Questions about the table below.
1) What is the third largest entry?
2) What is the entry just right of 130?
array([[191, 162, 105,  61, 157, 130, 177, 143, 119, 122, 164, 160, 169,
        149],
       [ 81,  80, 117, 153, 122, 186, 129,  96, 174, 112, 178, 119, 102,
        140],
       [121,  97, 135, 166, 169, 184,  79, 131, 105,  84, 110, 158, 112,
        129],
       [186, 186, 138, 169, 111, 161, 143, 142, 135, 107, 166,  82, 187,
        141],
       [141, 125, 202, 137, 139, 155, 171, 155, 174, 172, 179, 147, 181,
        156],
       [113, 186, 171, 128, 158, 138,  48, 122, 108,  85, 107, 135, 149,
        112],
       [ 76, 131,  96, 114, 151, 180, 180, 102, 138, 134, 153, 152, 103,
        102],
       [ 79,  67, 141, 127,  89, 173, 117, 135, 173, 132, 157,  89, 163,
         91]])
1) 187
2) 177

W = [157, 998, 324, 325, 501, 338, 343, 323, 330, 578, 378, 342, 594]
The smallest entry -> 157
Read off the entry just right of 324.
A: 325
The entry just right of 157 -> 998
